Below is a small trained network, with its code and all its weights. Each question gives an input and a class and asks what happens when units are switched off, that is, made to give their printed mean instead of their output.

import numpy as np


def w(rows, s, z=0):
    codes = np.array(rows[::2]) - 128.0
    scale = np.full(codes.shape[1], s)
    scale[-1] = z or s
    return codes * scale


def f(y):
    return y / 2 * (1 + np.tanh(0.7978845608 * (y + 0.044715 * y**3)))


def log_softmax(a):
    a = a - a.max(-1, keepdims=True)
    return a - np.log(np.exp(a).sum(-1, keepdims=True))


def net(x, mask):
    res = np.array(x, float).reshape(1, 3) / 4 @ E
    y = f(res @ A[0][:, :-1].T + A[0][:, -1])
    res = res + np.where(mask, y, B[0][:, -1]) @ B[0][:, :-1]
    return log_softmax(res[-1] @ U[:, :-1].T + U[:, -1])


A, B = {}, {}
E = w([
[74,181,43,252,163,171,54,74],'x0',
[98,21,197,162,150,204,79,179],'x1',
[175,121,66,141,224,30,144,181],'x2',
],0.018)
A[0] = w([
[73,203,91,220,98,194,27,57,103],'neuron 0',
[124,46,220,161,27,239,71,73,131],'neuron 1',
[98,169,166,89,34,183,129,38,202],'neuron 2',
[164,59,107,213,175,223,37,30,74],'neuron 3',
[138,71,192,139,88,195,78,196,160],'neuron 4',
[125,216,227,108,60,216,158,10,214],'neuron 5',
[109,13,197,169,215,160,59,202,1],'neuron 6',
],0.011,0.0068)
B[0] = w([
[128,204,92,168,151,120,225,123,253],'neuron 0',
[151,57,12,65,36,96,206,47,228],'neuron 1',
[60,182,189,100,173,175,122,167,209],'neuron 2',
[149,250,56,128,83,127,244,184,220],'neuron 3',
[166,70,160,106,68,179,70,54,198],'neuron 4',
[61,181,198,72,186,198,97,184,224],'neuron 5',
[58,207,195,120,186,175,94,244,211],'neuron 6',
],0.014,0.033)
U = w([
[101,116,254,48,191,159,49,178,246],'0',
[218,123,94,51,114,51,205,143,253],'1',
[45,195,132,224,179,210,103,174,50],'2',
[171,191,45,230,179,65,66,33,44],'3',
[137,19,136,111,62,199,90,55,4],'4',
],0.015,0.0057)

Each question gives the input, the list of numbers given to net, and the class t.
The units are the neurons (one row each of A and B). Each row of codes is followed by its name. A weight is (code - 128) times the scale printed after its matrix; where a second scale follows, it is the last column's (A, B and U).
mask holds one flag per neuron, in row order. A switched-off neuron (its flag False) gives its mean, the last column of its row in B, instead of its output. The means were averaged over made-up inputs and are rounded, as every weight is.
A unit's drop is (log p(t) with every unit on - log p(t) with that unit switched off) / (log p(t) with every unit on - log p(t) with every unit switched off).
The circuit of an input: a set's keep is (log p(t) with only the set's units on - log p(t) with every unit switched off) / (log p(t) with every unit on - log p(t) with every unit switched off). Starting from all 7 units, units are removed one at a time, each time the one whose removal leaves the highest keep (on an exact tie, the one counted first), for as long as the keep stays at least 0.8.
units of the circuit, in order: the units of the circuit, biggest drop first
most important unit: the unit with the biggest drop
k most important neurons: the k neurons with the biggest drops, biggest first
drop when u is switched off: that unit's drop, to one decimal
input [5,-2,1], class 3: 4 most important neurons -> [neuron 5; neuron 6; neuron 2; neuron 1]
input [-8,4,-5], class 4: units of the circuit, in order -> [neuron 4]
input [-8,5,0], class 4: 2 most important neurons -> [neuron 5; neuron 4]
input [-3,1,-1], class 4: 2 most important neurons -> [neuron 6; neuron 3]
input [-7,7,0], class 4: 4 most important neurons -> [neuron 1; neuron 4; neuron 5; neuron 2]
input [2,5,0], class 1: 3 most important neurons -> [neuron 1; neuron 5; neuron 2]
input [-2,6,0], class 4: 2 most important neurons -> [neuron 1; neuron 5]
input [-8,8,0], class 4: 3 most important neurons -> [neuron 1; neuron 4; neuron 5]
input [-2,3,1], class 0: 4 most important neurons -> [neuron 1; neuron 6; neuron 0; neuron 3]
input [0,0,-2], class 0: 2 most important neurons -> [neuron 3; neuron 0]
input [3,6,-1], class 1: drop when neuron 1 is switched off -> 0.8
input [-7,-2,-7], class 0: drop when neuron 5 is switched off -> 1.8
input [-2,8,-3], class 4: drop when neuron 1 is switched off -> 1.6
input [7,0,6], class 3: drop when neuron 0 is switched off -> 0.0
input [-2,4,1], class 0: most important unit -> neuron 6
